Below are the code and all the weights of a small trained network. Each question names an input and a class and asks about switching units off, where a switched-off unit gives its printed mean instead of its output.

import numpy as np


def w(rows, s, z=0):
    codes = np.array(rows[::2]) - 128.0
    scale = np.full(codes.shape[1], s)
    scale[-1] = z or s
    return codes * scale


def f(y):
    return np.maximum(y, 0)


def log_softmax(a):
    a = a - a.max(-1, keepdims=True)
    return a - np.log(np.exp(a).sum(-1, keepdims=True))


def net(x, mask):
    res = np.array(x, float).reshape(1, 4) / 4 @ E
    y = f(res @ A[0][:, :-1].T + A[0][:, -1])
    res = res + np.where(mask, y, B[0][:, -1]) @ B[0][:, :-1]
    return log_softmax(res[-1] @ U[:, :-1].T + U[:, -1])


A, B = {}, {}
E = w([
[135,106,248,111,85],'x0',
[116,239,118,101,92],'x1',
[216,129,122,80,148],'x2',
[128,129,128,129,128],'x3',
],0.015)
A[0] = w([
[165,102,143,99,139,146],'n1',
[186,132,126,90,150,150],'n2',
[130,100,79,157,185,179],'n3',
[131,84,88,158,184,185],'n4',
[122,191,157,93,81,80],'n5',
[126,156,103,119,125,138],'n6',
[169,132,126,98,145,153],'n7',
[95,156,102,149,128,178],'n8',
[1,127,139,188,112,254],'n9',
[118,196,76,122,132,134],'n10',
[131,101,86,157,181,175],'n11',
[146,76,180,127,126,154],'n12',
[114,181,84,120,119,176],'n13',
[223,131,122,71,154,147],'n14',
[126,145,176,105,83,97],'n15',
[135,71,190,140,123,144],'n16',
[139,158,102,101,138,156],'n17',
[52,126,133,171,109,215],'n18',
],0.013,0.0059)
B[0] = w([
[168,119,149,107,143,169],'n1',
[189,140,112,89,129,182],'n2',
[114,180,167,107,82,218],'n3',
[120,163,190,102,68,218],'n4',
[115,208,154,107,80,185],'n5',
[138,136,91,139,144,161],'n6',
[169,142,113,98,127,170],'n7',
[96,148,129,148,147,182],'n8',
[73,116,140,246,121,251],'n9',
[122,108,77,152,194,199],'n10',
[116,188,176,100,74,209],'n11',
[172,84,148,121,154,186],'n12',
[106,155,99,152,168,195],'n13',
[239,141,116,57,134,211],'n14',
[127,130,165,122,78,175],'n15',
[147,71,116,165,150,192],'n16',
[147,148,101,125,132,172],'n17',
[68,115,142,252,119,208],'n18',
],0.012,0.015)
U = w([
[76,181,193,149,29,253],'0',
[158,189,156,26,35,121],'1',
[121,2,135,177,142,73],'2',
[176,43,155,67,240,168],'3',
[77,138,66,172,251,77],'4',
[160,148,18,85,224,17],'5',
],0.0081,0.00063)

Each question gives the input, the list of numbers given to net, and the class t.
The units are the neurons (one row each of A and B). Each row of codes is followed by its name. A weight is (code - 128) times the scale printed after its matrix; where a second scale follows, it is the last column's (A, B and U).
mask holds one flag per neuron, in row order. A switched-off neuron (its flag False) gives its mean, the last column of its row in B, instead of its output. The means were averaged over made-up inputs and are rounded, as every weight is.
A unit's drop is (log p(t) with every unit on - log p(t) with that unit switched off) / (log p(t) with every unit on - log p(t) with every unit switched off).
most important unit: the unit with the biggest drop
k most important neurons: the k neurons with the biggest drops, biggest first
drop of u: that unit's drop, to one decimal
input [1,5,2,-6], class 1: 4 most important neurons -> n5, n9, n16, n18
input [8,1,5,3], class 1: 3 most important neurons -> n5, n15, n10
input [0,-6,8,-6], class 1: most important unit -> n4
input [-8,8,1,7], class 5: 3 most important neurons -> n9, n18, n17
input [0,7,-5,-2], class 4: 2 most important neurons -> n10, n4
input [1,-7,4,-1], class 3: 2 most important neurons -> n16, n12
input [0,-4,1,-4], class 1: 3 most important neurons -> n9, n10, n18
input [-3,-1,1,4], class 1: 2 most important neurons -> n9, n18
input [4,-4,1,4], class 3: 2 most important neurons -> n9, n18
input [-6,2,5,4], class 5: drop of n10 -> 0.8
input [7,-1,4,1], class 3: drop of n2 -> 0.0
input [1,-2,-2,2], class 2: drop of n4 -> 0.1
